Group, then class
[  3  -9   5   5  24  -3 -10  -1  -9   3  -7   7  -6 -11   3   5  -6   3
 -17  -2   5 -11 -13   4   6  -2   4 -12   6  11  12  -5  16 -17   7   0
   0   6  -2   1  18 -14   1   5  15  -5   7  -5   4 -14   4 -17  -3   2
 -21   5  -5 -12] : <12>/Y
[ 11 -10   2   4   1  -9  -1  -2  12 -49   0  11 -12   3  19  -8   1 -18
 -13  -2  13   9  -6 -10  -4   7  19  10 -28  -6  25  -5  15  16   1   9
  -2  26  -7   0  10  -9   4  -9  10  -3  -1 -19   4  -7  13   3   8  15
  -6   1   2 -11] : <9>/N
[  2  -2   9  -7  10   8   2  -5  -2 -35  -5   2  -4   5  -1   0  -3  -3
 -18  -4  15  15  29 -15   3 -11   6 -13 -29 -27  19  -5  -1   6  -1  12
   2  17   4  -1   6  -8   5   2   3   7   0 -23   3 -12  21  -3  -1  -3
 -16  -2   0 -11] : <9>/N
[  7  -4   9  11   0  -8  -6  -2  -4 -34   7  -2   0  -7   3   9  -3  -9
   8  11  11   1  -5   2  -2   5   8  -7   7 -27  16   2  -2   7   0  -3
   2   8   7  -4   7  -2   9  -2  -3   3  -3   4   2  -7   5   3  11  10
  -7  12  12 -23] : <9>/N
[  7  -6   2   8  24  -5 -11  -5  -3  -9  -5   7  -2 -15  15  -3  16 -23
 -32   5   9 -16 -14  -3   2  -3   8  -3 -28  15  19   3  11   4   3  11
  -5   3   7   1   7 -11  -1  -2  -1  -2   5 -27   5 -19   6 -12  -1  -5
 -18   4   5 -22] : <12>/P
[  3  -1  -9   8  19   3 -14  -3  16  23 -14   7   0  -9  13  -7   8   2
 -31  -5   2  -8 -31  -1   9  -7   9  12 -38  52   3   3  24 -19  -4   3
   0   3   2   1   7  -7  -2   7   5  -9   3  -9  -4 -22  34 -24  -5   2
  -9   5  -7 -17] : <12>/Y
[  4  -4   6  -6  -1 -12   8   4  -4 -34   7   8  -2  -1   8   7   0  -3
  -7  -8   1   4  -5   7  -3 -10   7   4  -8  -7   0  -4  21  -4  -5  10
  -1  13 -12   3   1  -8  -3   0 -11  -1   4  -8   1  -7   2   1   0   6
 -13   7  -2 -14] : <9>/B
[  2  -9   3   7  14  -2   0   2  22 -52  -2   8   0   7   1  -4   4  -8
 -12   2  21   1  -3  -3   9   2  17  13 -21 -43  21 -10   8  -2   6   3
  -6  16   3   7   7  -2  15 -11   0  11   9 -27  -1 -10  10 -15   7  17
  -4  10   7  -8] : <9>/N
[ 15 -31   4  11   8  -9 -15  -6  16 -33 -10  15   1 -20  11  -6  17  -9
 -29 -17  24 -21 -20  -4   4 -12  16   4 -44  -1  24   6  33  -9  -3   7
  10  16   5  -4   0  -8   5  -4  20  -9   7 -10  -7 -22  38 -27  -1  18
 -30  29  -4 -37] : <12>/P
[ 12  -9   5  -3   9   5  -8   2  13 -16 -11  26 -10   7   8  -5   6 -18
 -20  -7 -27   7  -8  -9  -2  -5   2   7 -30 -36  27  -3   4  11  -2   5
  -1  16  -5  -5  12 -10   6  -6   2   1  -2 -23   2 -11  14  -3   8   8
 -17  -2   3 -16] : <9>/R
[ -1   2  -7   9   6   6  -7   4  12  17 -15 -14  -6  -9 -14   9 -15  -5
  10  12   8 -10  -9   2  -2   8  -4  14  10  10  21 -11  -1 -25   4  -8
   1   0   1   3   5  -2   0   0   2 -18   2  24  -4  -9  19  -3  -5   1
  11  -9  -8  11] : <12>/P
[  6  -6   2 -15  16   1  -3   3  17 -28 -21  11  -6  -2  16  -6   2 -19
  -9   8  -1  28 -19  -3   2   7  11  38 -22 -35  20 -19  30  16  -1  -1
  -5  16  -2   2  17 -12  -3  -1   6  -3   4 -15  -6 -12  20   8   4   8
 -14   5  -4 -11] : <9>/R
[  7 -11   6   9  11  -2  -7   3   4 -24  -3   3  -5   4  -4   5   8  -4
 -13  11  27  -8  -8  -9   1  15  13  -7 -22 -28   9  -7   3   9  -1 -10
   5  12   8   1   9  -5  12  -7  11  -5  -3 -21  -2  -4   3   0  13   8
 -12  11   4  -9] : <9>/N
[  0  -3   8   1   4  12  -8   3   1 -25   3   3   0 -10 -11   9  -6  -7
 -21  -6   9  14 -26   0  -1  -6   0  -6  -9 -32  20  -2  -9   2   4   9
   0  13   2   7   5 -25  16  11   4   0  -5 -24   3  -8   2   3  -2  -2
 -17  -1   7  -7] : <9>/N
[  8 -13   6  -4   0  -4   4  -2   3 -52   5  -1   0   0   1  11   0 -19
 -17  -1  18  10  -9   9  -2 -10  -2  12  -5 -35  13   0  16  18 -13   6
   5   4   3  10   5 -10  11 -11   9   3   3 -26  -9  -3   9  13   6   0
 -16   7  12 -13] : <9>/N
[-13  -9   7 -15  17  -2   9  -2  -2 -44   1   3   4  -8  10  -4   8 -14
 -15   7  -1  18 -40   7   1 -16   8  16 -23 -17  13  -4   4   3   8  10
  11  10   1  13  10 -52  -2   2   4  -8   4 -14   3 -11  27 -15   8  14
 -14  -1  10 -24] : <9>/B
[ 10 -16  -4   4  14   0  -5   0   2 -13   0   7 -11  -8   3  -9   1 -17
  12   2  12 -10  -2  -1   1  -5  14   1  -2 -17  16   2   7  -2  -4  -7
  -1  10   2   4   9  -9   1   2  14   3   0  -7   1  -4   3  -9   4  12
 -19   9   2 -18] : <12>/X
[ -1  -9  -7   4  18  -2 -10   3  15  34 -20   3 -18  -8  -3  11 -14  -2
 -25  10   9  -1 -10  -8   7  -6   1  -1   2   5   4  -1  25 -15  -2 -11
   3   4  -8   2  15  -8   8   1  15  -8  -3  -7  -9 -18  13  -2  -3  19
 -12  -2  -4 -24] : <12>/X
[  7  -8 -17   6  15 -52 -19   5  -7  25 -18   9  -1 -19 -10   2   3  -1
 -23   0  14 -13 -24  -1   7  16   3   8 -19   7   1 -10  23  -8  -1   4
  -6   3  -8  -5   8 -10  11   0  20  -2   0  11 -10 -17  17 -11  -3  12
 -25   2  -2  -4] : <12>/P
[  9   1  -8  -4  13 -11 -11   3  15  21 -11  -6  -3  -7   4   6  -6  -4
 -20  -7   3   7 -23  -4  10 -10   5   1 -12  13  26  -3  19   1   0  -5
  -4  12   5 -10  47  -4   0  16  28  19  11  32 -26  -8  25 -17  -7  11
 -11  16  -4 -16] : <12>/X
